Here is a tiny trained network, its code and every weight. The questions are about switching its units off for an input and a target symbol, where a switched-off unit gives its printed mean instead of its output.

import numpy as np


def w(rows, s, z=0):
    codes = np.array(rows[::2]) - 128.0
    scale = np.full(codes.shape[1], s)
    scale[-1] = z or s
    return codes * scale


def norm(h):
    return h / np.sqrt((h * h).mean(-1, keepdims=True) + 1e-5)


def f(y):
    return y / 2 * (1 + np.tanh(0.7978845608 * (y + 0.044715 * y**3)))


def softmax(a):
    e = np.exp(a - a.max(-1, keepdims=True))
    return e / e.sum(-1, keepdims=True)


def log_softmax(a):
    a = a - a.max(-1, keepdims=True)
    return a - np.log(np.exp(a).sum(-1, keepdims=True))


def net(x, mask):
    ids = ['αβγδεζηλμξστφψω'.index(c) for c in x.split()]
    T = len(ids)
    res = E[ids] + P[:T]
    q, k, v = (norm(res) @ M[0].T for M in (Q, K, V))
    z = softmax(np.where(np.tri(T) > 0, q @ k.T / 3**0.5, -1e9)) @ v
    res = res + np.where(mask[0], z, O[0][:, -1]) @ O[0][:, :-1]
    y = f(norm(res) @ A[0][:, :-1].T + A[0][:, -1])
    res = res + np.where(mask[1:9], y, B[0][:, -1]) @ B[0][:, :-1]
    return log_softmax(norm(res)[-1] @ U[:, :-1].T + U[:, -1])


Q, K, V, O, A, B = {}, {}, {}, {}, {}, {}
E = w([
[162,137,98],'α',
[211,217,151],'β',
[104,148,116],'γ',
[188,2,99],'δ',
[134,153,113],'ε',
[124,118,141],'ζ',
[71,133,130],'η',
[53,150,105],'λ',
[115,94,131],'μ',
[156,102,124],'ξ',
[61,197,107],'σ',
[135,153,113],'τ',
[95,155,110],'φ',
[120,216,128],'ψ',
[119,85,102],'ω',
],0.018)
P = w([
[24,251,147],'0',
[74,224,142],'1',
[97,198,142],'2',
[107,191,143],'3',
[111,183,143],'4',
[106,180,143],'5',
[110,178,147],'6',
[104,171,148],'7',
[110,174,146],'8',
[105,171,146],'9',
[112,173,148],'10',
[110,166,149],'11',
[105,160,152],'12',
],0.0023)
Q[0] = w([
[162,55,13],'H1',
[171,146,254],'H1',
[200,187,191],'H1',
],0.0075)
K[0] = w([
[137,97,44],'H1',
[1,189,184],'H1',
[95,141,132],'H1',
],0.0088)
V[0] = w([
[110,96,3],'H1',
[163,220,162],'H1',
[122,137,84],'H1',
],0.0044)
O[0] = w([
[86,2,61,254],'H1',
[119,147,122,127],'H1',
[192,163,64,191],'H1',
],0.0052,0.0008)
A[0] = w([
[117,173,254,234],'N1',
[37,236,83,95],'N2',
[126,26,157,229],'N3',
[165,198,105,179],'N4',
[221,120,106,137],'N5',
[174,131,135,117],'N6',
[195,135,43,211],'N7',
[133,66,108,4],'N8',
],0.0075,0.0019)
B[0] = w([
[205,43,211,164],'N1',
[254,112,100,254],'N2',
[146,207,149,172],'N3',
[66,28,167,164],'N4',
[43,223,156,140],'N5',
[83,142,128,122],'N6',
[37,115,187,164],'N7',
[136,83,132,127],'N8',
],0.0056,0.0059)
U = w([
[51,116,118,255],'α',
[187,185,212,164],'β',
[75,203,173,110],'γ',
[121,7,139,152],'δ',
[140,125,129,80],'ε',
[187,64,232,149],'ζ',
[167,138,86,121],'η',
[175,124,122,94],'λ',
[92,107,194,151],'μ',
[117,138,138,58],'ξ',
[119,133,141,46],'σ',
[148,130,134,88],'τ',
[65,144,50,59],'φ',
[107,233,83,51],'ψ',
[57,33,93,175],'ω',
],0.015,0.0071)

Each question gives the input, a string of symbols that net reads in full, and the target symbol t.
The units are the heads (3 rows each of Q, K, V and O) and the neurons (one row each of A and B). Each row of codes is followed by its name. A weight is (code - 128) times the scale printed after its matrix; where a second scale follows, it is the last column's (O, A, B and U).
mask holds one flag per unit, heads first, then neurons. A switched-off unit (its flag False) gives its mean, the last column of its rows in O or B, instead of its output. The means were averaged over made-up inputs and are rounded, as every weight is.
A unit's drop is (log p(t) with every unit on - log p(t) with that unit switched off) / (log p(t) with every unit on - log p(t) with every unit switched off).
The circuit of an input: a set's keep is (log p(t) with only the set's units on - log p(t) with every unit switched off) / (log p(t) with every unit on - log p(t) with every unit switched off). Starting from all 9 units, units are removed one at a time, each time the one whose removal leaves the highest keep (on an exact tie, the one counted first), for as long as the keep stays at least 0.8.
circuit, biggest first: the units of the circuit, biggest drop first
unit that matters most: the unit with the biggest drop
k most important neurons: the k neurons with the biggest drops, biggest first
drop of u: that unit's drop, to one decimal
input η ζ η λ ξ β φ σ μ, target β: 4 most important neurons -> N3, N4, N7, N1
input α γ ξ σ λ μ, target α: circuit, biggest first -> N2, N1
input σ ε γ α φ φ ξ ω λ μ, target ω: unit that matters most -> N2
input η μ ω τ, target ω: circuit, biggest first -> N4, N3, N7, N1
input ζ β σ σ μ, target β: 4 most important neurons -> N3, N4, N7, N2
input γ ψ ζ τ τ, target ζ: 3 most important neurons -> N4, N3, N7
input α μ β ω ω μ ε β ζ η, target ζ: 3 most important neurons -> N1, N2, N5
input ω φ μ, target ω: 4 most important neurons -> N2, N1, N5, N7
input η δ η δ ε ε, target δ: 3 most important neurons -> N4, N3, N2
input η λ φ ε β δ ξ φ ξ η μ η, target δ: circuit, biggest first -> N5, N2, N7
input σ σ σ ε σ ε ω α, target α: 2 most important neurons -> N7, N5
input β α ξ μ μ δ τ, target δ: 2 most important neurons -> N4, N3
input γ ζ ζ λ ε, target ζ: drop of N7 -> 0.1
input φ ξ λ β α ζ τ, target ζ: drop of N7 -> 0.4
input φ τ ω μ ψ σ τ α ζ ε μ ξ, target γ: unit that matters most -> N5
input ω σ ω φ τ σ ε, target ω: drop of N4 -> 0.7
